Below is a small trained network, with its code and all its weights. Each question gives an input and a class and asks what happens when units are switched off, that is, made to give their printed mean instead of their output.

import numpy as np


def w(rows, s, z=0):
    codes = np.array(rows[::2]) - 128.0
    scale = np.full(codes.shape[1], s)
    scale[-1] = z or s
    return codes * scale


def f(y):
    return np.maximum(y, 0)


def log_softmax(a):
    a = a - a.max(-1, keepdims=True)
    return a - np.log(np.exp(a).sum(-1, keepdims=True))


def net(x, mask):
    res = np.array(x, float).reshape(1, 4) / 4 @ E
    y = f(res @ A[0][:, :-1].T + A[0][:, -1])
    res = res + np.where(mask, y, B[0][:, -1]) @ B[0][:, :-1]
    return log_softmax(res[-1] @ U[:, :-1].T + U[:, -1])


A, B = {}, {}
E = w([
[197,166,62,112,132,207,2,55,143,89],'x0',
[194,173,97,161,119,145,225,109,152,32],'x1',
[107,109,116,95,153,163,110,206,42,69],'x2',
[232,124,209,108,240,163,35,180,83,88],'x3',
],0.008)
A[0] = w([
[53,78,134,111,99,154,124,167,141,139,180],'n1',
[181,187,174,140,166,164,144,141,152,54,225],'n2',
[71,113,46,208,82,10,170,84,153,194,211],'n3',
[119,189,182,136,135,50,170,157,111,176,79],'n4',
[101,100,93,138,96,79,152,101,192,97,226],'n5',
[74,92,115,25,169,143,93,173,98,234,200],'n6',
[154,150,77,158,152,253,32,137,128,128,254],'n7',
[161,88,202,171,124,126,207,144,93,149,103],'n8',
[103,127,241,149,102,108,92,140,150,126,26],'n9',
[142,188,101,134,59,115,151,92,156,97,236],'n10',
],0.0065,0.0025)
B[0] = w([
[139,161,53,133,56,87,135,158,35,147,180],'n1',
[218,82,99,210,151,143,34,154,135,180,217],'n2',
[159,190,5,153,98,143,27,70,182,96,254],'n3',
[174,100,128,187,145,161,83,161,115,2,181],'n4',
[171,128,43,96,110,159,100,88,132,84,199],'n5',
[174,123,88,111,68,73,75,95,11,113,229],'n6',
[217,169,41,221,94,127,77,76,172,29,249],'n7',
[170,101,160,198,177,180,158,184,183,45,183],'n8',
[143,59,210,137,62,86,93,130,107,108,157],'n9',
[205,154,113,163,95,166,130,140,93,141,204],'n10',
],0.0057,0.0083)
U = w([
[114,199,74,75,153,217,205,86,190,141,2],'0',
[152,146,166,90,204,129,230,181,117,154,32],'1',
[150,175,104,125,148,119,114,114,191,232,58],'2',
[244,160,2,137,143,202,91,104,175,35,250],'3',
[150,76,197,124,204,65,162,210,68,110,232],'4',
[64,141,64,46,85,61,115,141,86,156,159],'5',
[31,167,191,41,173,204,187,82,181,146,2],'6',
],0.0057,0.0025)

Each question gives the input, the list of numbers given to net, and the class t.
The units are the neurons (one row each of A and B). Each row of codes is followed by its name. A weight is (code - 128) times the scale printed after its matrix; where a second scale follows, it is the last column's (A, B and U).
mask holds one flag per neuron, in row order. A switched-off neuron (its flag False) gives its mean, the last column of its row in B, instead of its output. The means were averaged over made-up inputs and are rounded, as every weight is.
A unit's drop is (log p(t) with every unit on - log p(t) with that unit switched off) / (log p(t) with every unit on - log p(t) with every unit switched off).
The circuit of an input: a set's keep is (log p(t) with only the set's units on - log p(t) with every unit switched off) / (log p(t) with every unit on - log p(t) with every unit switched off). Starting from all 10 units, units are removed one at a time, each time the one whose removal leaves the highest keep (on an exact tie, the one counted first), for as long as the keep stays at least 0.8.
circuit, biggest first: the units of the circuit, biggest drop first
k most important neurons: the k neurons with the biggest drops, biggest first
drop of u: that unit's drop, to one decimal
input [-7,0,-8,-4], class 3: circuit, biggest first	[n3]
input [-3,-1,6,5], class 4: circuit, biggest first	[n3; n5]
input [-2,0,-4,4], class 4: 2 most important neurons	[n3; n7]
input [0,-2,-3,0], class 2: circuit, biggest first	[n7; n4; n8]
input [1,-3,-7,0], class 2: circuit, biggest first	[n7; n4]
input [1,-5,-6,6], class 2: 4 most important neurons	[n3; n4; n5; n8]
input [-7,-5,-3,-6], class 3: 2 most important neurons	[n3; n4]
input [-4,-6,-8,4], class 4: 2 most important neurons	[n7; n9]
input [1,-4,8,-2], class 5: drop of n6	0.1
input [-5,-1,5,3], class 4: drop of n9	0.0
input [-2,-8,-2,4], class 5: drop of n5	-0.1
